Below is a small trained network, with its code and all its weights. Each question gives an input and a class and asks what happens when units are switched off, that is, made to give their printed mean instead of their output.

import numpy as np


def w(rows, s, z=0):
    codes = np.array(rows[::2]) - 128.0
    scale = np.full(codes.shape[1], s)
    scale[-1] = z or s
    return codes * scale


def norm(h):
    return h / np.sqrt((h * h).mean(-1, keepdims=True) + 1e-5)


def f(y):
    return np.maximum(y, 0)


def log_softmax(a):
    a = a - a.max(-1, keepdims=True)
    return a - np.log(np.exp(a).sum(-1, keepdims=True))


def net(x, mask):
    res = np.array(x, float).reshape(1, 5) / 4 @ E
    u = 0
    for l in range(2):
        y = f(norm(res) @ A[l][:, :-1].T + A[l][:, -1])
        res = res + np.where(mask[u : u + 4], y, B[l][:, -1]) @ B[l][:, :-1]
        u += 4
    return log_softmax(norm(res)[-1] @ U[:, :-1].T + U[:, -1])


A, B = {}, {}
E = w([
[77,142,235,103,156,172,18,185,80,178,156],'x0',
[147,158,94,67,176,230,104,104,160,71,2],'x1',
[59,125,110,118,177,41,179,117,92,178,52],'x2',
[118,123,136,127,145,130,139,129,119,97,141],'x3',
[120,118,156,134,118,131,136,126,147,124,118],'x4',
],0.008)
A[0] = w([
[136,127,186,92,151,140,64,189,140,182,105,44],'0.n1',
[3,144,130,106,183,72,152,85,103,176,62,32],'0.n2',
[120,154,128,105,178,170,109,98,151,116,84,3],'0.n3',
[82,125,185,135,172,147,59,127,36,154,139,92],'0.n4',
],0.0069,0.005)
B[0] = w([
[54,189,66,116,105,176,138,159,219,121,161,209],'0.n1',
[231,56,121,206,215,75,133,191,81,166,78,252],'0.n2',
[83,136,143,118,80,128,126,122,44,93,57,181],'0.n3',
[65,118,162,56,154,196,224,156,254,163,204,255],'0.n4',
],0.0077,0.0051)
A[1] = w([
[228,121,150,147,54,224,33,133,171,52,218,1],'1.n1',
[131,115,96,79,164,220,102,134,132,71,18,69],'1.n2',
[182,89,1,175,98,93,254,44,191,69,129,34],'1.n3',
[102,80,154,173,73,39,154,158,119,164,254,74],'1.n4',
],0.0073,0.0038)
B[1] = w([
[187,42,85,170,254,32,211,208,83,191,30,210],'1.n1',
[144,169,128,149,27,90,74,12,73,98,158,229],'1.n2',
[36,137,208,95,158,198,112,214,195,179,213,254],'1.n3',
[180,185,84,106,43,154,51,8,77,32,58,233],'1.n4',
],0.009,0.0089)
U = w([
[44,140,177,80,107,175,131,185,213,150,209,246],'0',
[165,158,125,120,8,108,86,13,71,59,100,91],'1',
[194,51,115,161,197,56,176,189,98,164,75,26],'2',
],0.012,0.0012)

Each question gives the input, the list of numbers given to net, and the class t.
The units are the neurons (one row each of A and B). Each row of codes is followed by its name. A weight is (code - 128) times the scale printed after its matrix; where a second scale follows, it is the last column's (A, B and U).
mask holds one flag per neuron, layer by layer. A switched-off neuron (its flag False) gives its mean, the last column of its row in B, instead of its output. The means were averaged over made-up inputs and are rounded, as every weight is.
A unit's drop is (log p(t) with every unit on - log p(t) with that unit switched off) / (log p(t) with every unit on - log p(t) with every unit switched off).
The circuit of an input: a set's keep is (log p(t) with only the set's units on - log p(t) with every unit switched off) / (log p(t) with every unit on - log p(t) with every unit switched off). Starting from all 8 units, units are removed one at a time, each time the one whose removal leaves the highest keep (on an exact tie, the one counted first), for as long as the keep stays at least 0.8.
units of the circuit, in order: the units of the circuit, biggest drop first
unit that matters most: the unit with the biggest drop
top k neurons: the k neurons with the biggest drops, biggest first
top k neurons in layer l: the k neurons of layer l with the biggest drops, biggest first
drop when u is switched off: that unit's drop, to one decimal
input [2,3,-6,-1,7], class 2: units of the circuit, in order : [1.n1]
input [6,-6,-7,2,-6], class 2: top 2 neurons : [1.n1, 1.n3]
input [5,8,8,2,6], class 1: top 3 neurons : [1.n2, 1.n1, 1.n3]
input [4,-6,-8,7,-6], class 2: top 2 neurons : [1.n1, 1.n2]
input [-5,1,-6,4,5], class 2: top 2 neurons : [1.n1, 0.n4]
input [5,6,5,-5,0], class 1: top 3 neurons in layer 1 : [1.n3, 1.n2, 1.n1]
input [-7,-3,-8,3,6], class 2: top 2 neurons : [1.n1, 0.n4]
input [-7,-7,5,-1,-7], class 0: top 2 neurons in layer 1 : [1.n3, 1.n2]
input [0,7,-8,-8,2], class 2: top 2 neurons : [1.n1, 1.n4]
input [-7,-5,6,-3,3], class 0: top 2 neurons : [1.n3, 1.n1]
input [-4,2,3,-8,4], class 0: top 2 neurons in layer 1 : [1.n3, 1.n1]
input [4,6,6,-8,-6], class 1: top 4 neurons : [1.n2, 1.n1, 1.n3, 0.n3]
input [7,8,1,2,-1], class 1: top 2 neurons in layer 1 : [1.n2, 1.n3]
input [-4,-7,-7,5,8], class 1: units of the circuit, in order : [1.n4]
input [-5,4,-1,-7,1], class 0: top 2 neurons in layer 1 : [1.n3, 1.n4]
input [6,5,-8,-5,-3], class 2: top 2 neurons in layer 1 : [1.n1, 1.n3]
input [-6,5,-4,-2,-5], class 0: top 2 neurons : [1.n3, 1.n4]
input [0,-3,2,-6,3], class 1: drop when 1.n4 is switched off : 0.2
input [7,8,7,-8,7], class 1: drop when 1.n1 is switched off : 1.0
input [-3,-6,-1,7,-3], class 1: unit that matters most : 1.n4
